Table B holds the same points as the rows below, measured another way and shuffled. Each row below is followed by which row of B it is.
In the rows, 128 means zero.
B:
0: [116 168 119 104 133 101 122 125 160  99 129 157 134 124 151 143 154 125
 140 116 121  91 121 169 134 119 203 125 173  90 121 130 108 138 103 125
 129 144 125 140 116 118 141 163 161 131 107 139 120 137 165  96 143 141
 117 152 132 120 156 117 128 125 104 123 143 142 111 120 120 141 123  82
 122 131 105 120 123 152 116 152 117 108]
1: [128 139 126 146 130 119 135 125 147 124 140 142 122 126 132 142 146 104
 134 117 131 105 100 148 123 122 161 130 114 125 122 120 113 114 118 111
 126 127 129 132 138 126 122 142 140 128 116 136 130 146 148 127 143 134
 136 122 112 124 150 118 143 124 104 111 128 151 124 111 112 126 132  85
 131 146 124 146 126 130 103 126 107 108]
2: [123 201 131  93 143  89 112 116 171  97 129 176 143 146 146 143 156 144
 146 108  97 102 150 182 142 112 244 110 215  70 132 128 124 157  95 136
 152 187 123 143  88  97 163 187 151 150 125 144 120 129 174  71 146 125
  87 160 152 125 161 129 134 120  97 143 161 118  92 150 114 147 110  78
 132 133  95 104 142 171 106 169 126  95]
3: [114 196 115 104 140  95 111 115 172  88 134 157 146 132 150 139 152 143
 144 131 108  81 132 185 133 123 181 126 186  68 114 136 109 156  97 126
 134 162 131 136 109 104 163 174 140 141 112 147 118 136 183  87 157 144
 102 152 143 122 152 116 124 133  98 123 151 134 110 131 114 134 106  69
 118 115  79 104 121 162  95 156 124 111]
4: [137 143 112 139 122 119 139 132 134 140 133 137 105 139 135 145 152  93
 125 115 127 126 109 155 126 112 212 116 121 137 127 113 102  86 128 112
 127 126 115 144 141 130 115 134 138 115 139 148 131 144 127 128 125 127
 155  92 121 130 139 127 177  98 136 130 138 150 107  94 109 143 148  87
 146 157 156 135 132 125 114 153 104  94]
5: [124 195 126  78 155  98 116 118 165  92 129 189 123 147 152 153 171 135
 133  87 109 128 151 173 149 107 252 120 190  85 132 120 114 203 104 131
 143 193 121 146  88  99 154 180 156 148 125 145  86 137 164  93 162 124
  73 160 150 141 178 143 135 152 100 162 155 132  87 128 126 164 106 108
 136 156 115  87 157 176  88 175 126  74]
6: [115 187 131  85 140  96 119 121 171  94 134 178 136 133 142 152 162 136
 144 109  96  98 143 181 143 114 227 114 201  73 120 138 113 151  93 120
 140 163 124 138  98  96 154 179 156 145 124 149 106 138 181  77 164 132
  90 152 145 127 165 124 132 129  88 133 148 139  98 131 118 137 116  83
 121 139  98 107 137 164 100 167 119  88]
7: [129 143 131 127 127 120 126 121 135 123 130 139 131 123 142 138 140 113
 133 131 131 109 122 145 130 122 166 125 153 119 124 125 111 118 117 122
 126 129 122 132 131 125 128 143 149 127 129 131 129 136 138 116 144 133
 137 117 136 128 133 122 134 120 110 131 130 129 116 115 120 136 129 101
 129 131 125 143 121 128 118 130 119 108]
8: [128 147 112 126 123 109 126 131 141 124 127 147 123 130 144 149 153  95
 134 122 112 113 114 170 130 119 214 114 164 118 112 122 106 100 127 113
 128 122 112 142 134 119 124 140 146 122 144 142 124 130 124 132 149 128
 154 111 126 124 159 129 157  95 134 133 138 148 102 109 118 142 139  88
 130 144 147 138 128 133 125 163 110 102]
9: [129 156 116 112 132 110 130 125 150 139 127 154 119 129 142 146 158 105
 134 104 119 112 117 163 132 117 235 117 159 123 135 123 107 112 118 118
 123 138 117 152 129 120 129 147 157 127 129 137 117 122 124  98 138 125
 142 123 127 121 149 130 150 107 118 132 148 144  93 109 121 152 142  80
 137 145 140 123 130 129 111 164 105  97]
10: [122 138 128 126 127 113 120 118 144 112 134 143 133 126 129 130 133 107
 134 137 142 104 110 147 124 125 131 142 140 115 109 139 108 134 116 119
 128 113 132 126 140 125 126 142 128 129 122 133 121 134 152 120 139 138
 127 136 121 119 154 110 121 126 100 119 128 137 140 129 119 117 124  98
 118 115 113 145 112 133 125 106 118 121]
11: [122 143 127 122 129 112 130 118 140 126 133 138 122 133 141 129 136 106
 133 129 135 116 104 157 130 123 166 122 135 118 124 129 114 108 118 123
 125 126 126 131 130 131 123 142 143 122 118 143 138 143 149 132 138 133
 143 105 118 132 142 120 141 123 114 124 132 143 127 107 110 128 127  80
 130 134 131 137 122 142 120 133 114 116]
12: [125 147 119 128 134 123 137 125 137 119 140 135 125 123 137 139 146 112
 141 111 138 104 119 149 129 122 157 122 109 120 112 127 115 118 122 111
 116 132 132 135 141 122 125 137 137 120 120 144 136 143 149 152 142 143
 144 122 116 137 126 124 154 128 116 120 128 153 120 106 108 133 133 100
 133 146 128 129 127 140 108 157 116 108]
13: [120 165 122 105 127 114 123 116 147 105 140 149 145 118 158 137 155 141
 139 118 117 101 136 158 131 127 176 118 147  91 108 122 121 128 105 123
 122 145 132 129 126 115 150 151 160 125 115 143 119 143 164 105 174 144
 131 137 135 131 128 118 127 143 108 131 138 133 113 109 120 138 128 106
 120 134 103 119 124 150 120 146 116 103]
14: [126 190 143  89 144 102 114 124 156 115 128 167 134 155 121 139 144 140
 145 103  94 128 150 178 153 117 213 115 191  88 138 133 135 158 110 142
 156 178 121 145  91  95 162 180 159 153 142 153 114 126 156  65 141 124
  89 153 152 136 159 143 149 135 107 151 153 124  89 153 130 149 116  84
 134 137 113  92 156 165 106 172 137 103]
15: [126 180 146 100 145 103 125 123 152 121 125 168 131 159 130 141 152 141
 142 101  94 133 158 157 152 116 193 107 169  91 135 122 134 151 114 132
 152 186 124 144  95 101 159 174 143 147 150 155 112 138 149  90 155 126
  88 129 144 142 158 143 152 131 103 153 149 128  90 141 124 148 114 105
 143 147 114  94 154 163 112 177 130  95]
16: [112 195 120  95 143  89 106 121 176  81 124 181 145 128 140 145 152 131
 144 127 103  84 134 190 126 117 215 125 231  69 123 145 106 163 100 127
 138 155 124 139 104 101 149 169 145 151 121 142 114 124 174  76 144 134
  97 170 142 111 183 120 112 116  97 134 157 129  98 143 122 146 108  71
 117 121  94  98 124 166 113 153 123 102]
17: [123 154 123 120 137 106 131 122 149 106 128 150 130 110 141 137 149 117
 139 127 126  95 116 148 120 117 131 134 138  95 112 138 105 129 107 118
 120 129 138 130 136 117 125 142 128 125 106 147 124 158 164 133 146 142
 125 124 117 123 155 105 117 128  99 115 128 148 143 115 105 119 122 101
 121 128 105 141 115 147 126 118 113 105]
18: [125 184 130 112 138 107 130 115 167 116 134 153 136 119 141 139 166 140
 146 106 114  85 129 157 138 111 192 124 165  88 136 129 111 139  96 122
 127 161 132 146 117 107 146 168 147 136 104 137 119 138 166  79 158 141
 102 164 143 119 133 116 129 130  82 122 146 131 110 121 114 134 121  87
 128 131  95 119 130 148  98 149 117 100]
19: [122 153 118 124 137 111 127 129 147 110 135 147 139 123 141 144 150 124
 146 113 123  97 135 172 128 132 159 128 142  92 107 126 108 133 112 115
 124 133 135 130 139 105 138 143 160 129 123 141 126 146 150 112 163 152
 133 135 118 130 143 117 127 127 112 117 137 154 111 112 118 133 134  91
 114 126 110 116 122 139 121 150 119 108]
20: [124 144  99 114 132 116 129 131 146 115 122 150 117 113 142 154 160 100
 128 114 111 117 124 157 122 111 196 121 172 119 115 132  99 107 117 109
 125 123 116 136 134 120 118 140 125 123 139 143 108 136 132 149 150 128
 136 107 127 130 162 119 149  93 121 133 138 151 113 115 111 125 140 102
 127 148 147 133 126 138 146 158 112  91]
21: [132 142 128 140 124 117 131 130 136 125 127 141 130 116 127 138 147 110
 135 119 127 104 108 141 127 120 162 134 134 123 124 128 108 115 120 115
 124 113 125 142 143 125 120 133 135 126 121 132 130 138 136 110 142 133
 144 142 126 117 144 118 132 120 114 128 128 138 119 118 119 139 141  95
 126 132 125 140 125 121 121 130 112 113]
22: [124 165 114 101 134 118 134 123 152 115 137 146 120 116 143 144 162 124
 143 103 115 106 124 172 132 111 230 111 150  98 125 126 103 122 100 114
 127 147 136 127 121 110 133 155 158 122 106 143 123 151 165 119 159 138
 124 116 135 139 133 119 147 124  94 129 141 153 106 101 101 140 140  80
 125 151 123 129 133 155 104 160 108  92]
23: [122 155 119 108 132 114 123 126 149 106 118 153 128 114 140 142 159 128
 133 119 123 104 119 153 132 114 200 120 159 104 131 134 108 140 111 118
 126 134 127 136 117 120 135 149 141 124 116 130 114 127 152 107 149 129
 119 141 140 119 159 119 127 117 106 137 140 138 109 130 124 149 135 100
 120 133 112 128 125 142 122 147 116 106]
24: [121 213 145  81 140  91 117 116 178  99 126 180 139 147 138 137 160 151
 150 100  99 106 153 187 151 107 229 116 205  59 136 130 120 171  92 143
 156 196 129 147  86  88 166 193 177 151 121 161 119 141 184  47 156 137
  76 160 156 136 166 131 139 142  85 149 159 119  87 144 125 158 108  68
 129 131  89  85 153 177  96 167 131  93]
25: [123 175 111 116 143 107 119 119 162 106 133 150 134 118 147 147 158 133
 140 118 110  87 124 172 127 116 201 123 185  90 127 128 106 150 100 121
 130 158 130 134 115 104 148 163 128 143 106 128 116 133 165 101 160 134
 104 144 136 118 149 118 120 113  95 117 149 136 113 119 109 133 117  82
 124 124  97 120 122 149  96 149 116 100]
26: [117 179 133  78 155 100 118 128 155  84 114 187 120 142 135 154 159 148
 144 103  89 135 168 173 142 111 210 111 215  76 138 135 119 172 101 130
 151 195 131 132  80  94 153 171 140 152 139 155  99 145 163 102 154 131
  72 137 151 137 187 141 133 123 100 156 152 135  88 141 117 154 106 132
 135 160 119  85 150 178 129 179 134  78]
27: [131 138 109 132 123 118 128 128 140 132 129 141 124 116 137 152 155 104
 130 113 114 109 111 154 128 112 192 123 157 129 113 131 109 105 121 112
 122 126 119 141 136 123 121 138 136 127 126 132 116 126 125 120 146 127
 140 109 126 123 152 119 142 104 117 124 134 149 110 118 116 132 142 100
 128 144 137 140 126 127 128 145 110  98]
28: [123 160 109 105 131 104 126 129 157 114 124 164 116 137 136 149 156 104
 130 113 115  99 112 170 133 111 252 121 175 111 133 125 102 121 115 121
 131 137 116 148 116 119 133 158 155 127 123 137 118 122 140 103 133 128
 130 136 131 119 169 123 151  95 111 133 151 144  98 117 120 153 135  75
 131 143 131 119 123 140 113 159 107  97]
29: [117 212 148  86 152  87 109 107 173  88 132 185 143 152 147 135 149 147
 155 110  97 100 153 194 147 118 199 114 203  51 135 131 120 162  92 144
 151 193 134 141  89  91 170 191 171 154 119 164 136 160 189  70 158 142
  86 155 148 135 153 132 133 150  84 145 157 121  96 139 113 152 101  73
 133 136  82  95 145 185  92 168 131  97]

[ 99 135 125 114 113 124 135 118 124  86 135 129 121 121 150 112 150 147
 122 128 132 128 109 121 133 123 149 117 156  95 119 126 139 140 121 120
 127 111 124 129 121 109 127 130 129 127 118  86 137 122 139 124 132 126
 118 145 110 120 125 148  87 102] : 13
[ 83 134 122 120 115 126 135 122 150 122 129 140 123 104 137 121 124 128
 116 135 137 125 117 123 133 123 136 119 135 117 120 124 135 135 121 125
 128 114 124 128  92 115 120 131 126 139 120 103 132 118 134 126 132 126
 151 137  93 119 124 129 132 116] : 10
[ 82 136 124 110 108 123 142 117 162  94 137 142 121 120 153 109 119 142
 118 134 135 125 106 120 133 122 143 116 174  88 114 125 138 144 117 128
 126 111 118 129 204 104 122 133 128 123 114  72 145 120 136 123 134 155
 129 143  94 119 127 143 137  91] : 28
[ 88 134 126 117 115 125 138 136 152 117 129 142 123  90 133 116 139 142
 116 135 137 127 112 123 132 123 138 121 149 104 130 126 135 135 118 111
 128 115 131 130 162 117 116 134 126 142 116 123 144 120 134 127 132 135
 148 137 113 116 125 130 115 117] : 1
[105 141 125 108 119 124 139 115 174  89 138 145 120 129 152 105 138 154
 117 130 135 124 100 118 135 121 153 111 185  79 107 123 146 144 112 133
 127 110 117 129  84  91 122 129 120 118 106  65 141 118 137 122 134 158
 116 148 104 118 122 148  83  96] : 3
[106 135 125 116 116 125 140 122 145  95 129 141 123 103 138 109 154 144
 137 133 135 127 115 125 133 121 137 119 150 121 128 124 140 136 122 114
 128 113 128 129 178 114 124 133 126 138 114 136 138 120 133 126 132 127
 149 138 129 114 126 133  99 107] : 12
[ 81 137 126 120 120 130 141 122 142  72 133 140 124 107 143 114 152 141
 116 134 136 126 112 125 133 124 152 115 169 104 124 123 148 138 121 120
 127 107 122 130 141 114 123 131 126 141 116  97 137 121 130 123 131 123
 145 135 109 120 124 140 115 106] : 19
[ 90 137 125 112 109 126 138 120 152  89 137 143 123 111 145 110 129 146
 117 131 139 124 105 116 133 123 137 121 155  90 119 127 143 139 118 124
 126 106 114 129 216 108 127 129 125 129 116  90 140 125 136 121 134 144
 126 138 121 113 126 137 130 102] : 9
[ 93 131 124 118 112 126 134 120 150  97 135 138 122 125 151 114 131 143
 121 127 135 127 109 123 130 125 139 118 151 107 117 127 135 141 122 127
 126 113 117 129 150 104 126 131 128 131 118  77 146 122 134 122 129 147
 111 135  82 120 128 138 113 116] : 23
[ 93 139 126 111 104 125 138 121 158  88 136 141 122 125 146 108 132 146
 117 132 138 125  97 120 133 124 152 116 176  93 126 127 137 141 117 125
 127 113 117 128 140 104 126 131 125 125 116  76 143 122 136 123 133 150
 126 142  90 121 127 144 105 101] : 0
[103 135 127 115 114 128 132 122 158  96 133 141 124 110 139 117 147 141
 115 133 134 128 111 126 131 123 143 120 145 124 127 126 143 135 118 124
 128 105 121 128 204 109 121 131 128 135 111  80 137 124 136 125 130 124
 139 138  76 116 127 134 133  89] : 20
[ 96 135 127 124 117 126 133 122 126 116 130 133 125 106 131 115 123 136
 124 133 134 126 118 125 134 123 141 123 142 109 120 127 143 130 123 130
 127 113 121 128 142 113 123 132 127 137 120  99 136 121 132 125 130 129
 129 135 113 120 126 133 123 101] : 7
[173 141 123 114 140 129 129 121 179  93 128 134 124 157 136 116 104 144
 114 114 124 132  95 115 127 113 145 110 176  89  89 122 138 141 120 108
 131 148 128 130 197 105 132 129 119 110 113 102 138 119 121 128 134 145
  85 141 152 129 117 126  39 130] : 15
[ 91 131 126 121 116 127 137 123 139 104 128 141 122  96 137 118 133 143
 121 135 132 127 115 120 136 122 140 118 136 118 127 128 137 134 125 114
 128 121 120 129 155 115 125 132 129 138 122 104 144 124 133 127 132 148
 137 132 110 120 123 136 143 119] : 21
[171 142 123 116 139 130 130 123 189  96 130 131 124 185 134 112 113 146
 115 117 126 132  95 115 130 112 156 111 191  79  87 122 141 140 116 111
 129 152 123 128 206 105 137 131 117 104 114  64 141 117 118 126 133 148
  95 144  84 133 118 133  31 135] : 26
[166 140 123 113 137 129 137 123 187  94 131 136 123 175 135 111 101 143
 118 113 122 132  94 115 128 116 143 111 177  89  97 123 135 138 120 107
 130 152 121 128 176 105 133 130 117 107 115  66 138 121 119 128 132 156
  91 143 167 133 120 127  48 130] : 14
[ 84 132 125 120 117 125 136 123 161  98 129 142 119  89 140 117 145 141
 117 137 135 127 108 124 136 120 140 118 145 105 123 126 132 136 121 126
 128 121 119 129 113 114 127 132 129 140 117  98 142 121 133 125 132 135
 154 138  75 120 123 129 103 101] : 17
[160 146 122  66 131 128 138 117 178  87 130 135 121 185 139 110 100 152
 116 115 126 131  91 114 132 117 146 111 193  71  92 120 138 145 118 112
 130 150 121 129 208  94 133 132 115 110 110  76 141 117 121 125 134 159
  94 147  99 129 119 135  21 156] : 5
[ 87 129 127 120 119 128 141 122 145 100 129 135 122  95 126 121 134 141
 119 137 136 127 119 125 133 122 134 122 142 111 127 126 138 136 109 114
 128 114 129 130 252 119 118 135 125 142 120 124 137 122 132 126 131 151
 153 134 138 118 126 131 126  83] : 4
[ 92 131 126 122 106 127 137 124 154 112 128 136 123 110 130 121 132 129
 116 136 134 127 118 125 132 123 136 123 138 107 132 126 135 131 125 123
 127 111 123 129 157 119 127 130 128 141 123 120 139 122 131 126 129 134
 153 134 126 118 125 122 108  83] : 11
[136 146 122 108 127 125 136 118 196  75 133 137 120 160 142 108  96 149
 113 115 127 131  86 116 129 114 159 111 197  60  91 123 140 146 116 117
 129 144 120 128 157  94 129 129 116 104 109  45 141 120 125 124 133 171
  91 149 139 133 118 137   7 125] : 24
[152 145 123 110 127 124 141 116 192  83 133 138 119 157 142 104 103 153
 117 121 130 130  90 113 131 116 160 112 199  53  95 120 148 145 115 107
 129 140 117 129 129  98 124 133 118 111 107  62 149 117 126 124 135 163
 110 151 136 128 119 140   8 103] : 29
[ 96 138 125 118 114 129 135 122 146 108 131 140 124  97 139 118 147 142
 121 131 139 125 110 124 132 123 143 120 145 113 127 126 139 136 123 125
 128 105 120 128 189 106 124 129 128 134 119  84 139 123 133 125 131 130
 129 137 100 118 126 131 143 105] : 27
[ 98 136 124 113 119 128 135 120 151  89 133 141 124 121 140 118 139 147
 117 130 134 124 109 124 135 123 148 121 152 114 127 125 138 139 123 120
 126 111 120 129 212 109 123 133 125 145 117  92 142 124 136 124 132 137
 141 136 114 113 128 140 148  77] : 8
[108 142 124 109 115 122 139 118 165 103 134 145 119 109 155 107 146 151
 114 133 139 125 109 120 134 124 149 116 178  81 115 124 148 140 114 144
 127 115 116 129 116  98 123 135 123 124 110  61 145 118 136 122 133 152
 116 145  92 112 124 149 106 108] : 25
[103 141 124 110 112 125 138 117 168  93 137 147 121  95 152 109 130 154
 120 132 137 128 101 115 136 123 156 114 174  90 114 123 141 147 111 133
 127 126 113 129 134  97 128 136 125 120 108  68 142 120 135 123 133 149
 109 147 109 117 125 153  73 120] : 18
[103 145 124 105 118 120 141 120 183  84 135 144 118 146 144 106 126 157
 111 126 135 126  95 115 134 116 160 104 192  77 106 120 145 149 112 118
 129 140 113 129 151  90 123 132 120 114 107  43 144 117 132 123 134 137
 101 154 100 120 121 144  54 105] : 6
[107 142 125 108 114 127 135 116 190  89 137 148 120 150 150 107 122 158
 118 128 139 124  94 114 134 120 161 112 183  68 101 120 149 143 113 131
 128 118 117 128 106  97 121 132 121 114 106  33 144 118 136 121 136 163
 120 149  71 119 124 155 104 107] : 16
[ 88 134 125 115 109 123 140 120 154  86 133 145 120 108 141 112 156 135
 118 136 137 127 117 120 133 120 142 117 171  96 124 125 143 136 120 122
 127 115 119 129 195 106 119 133 127 137 113  74 148 122 137 123 133 140
 133 138 113 115 126 138  60  98] : 22
[158 149 124 107 125 125 135 114 185  90 136 143 121 154 150 109 110 155
 115 121 132 128  82 113 131 118 154 109 190  71  96 122 138 150 115 129
 129 137 123 129 142  95 119 133 119 109 106  37 143 119 131 123 132 168
  91 154 116 119 121 146  58 110] : 2
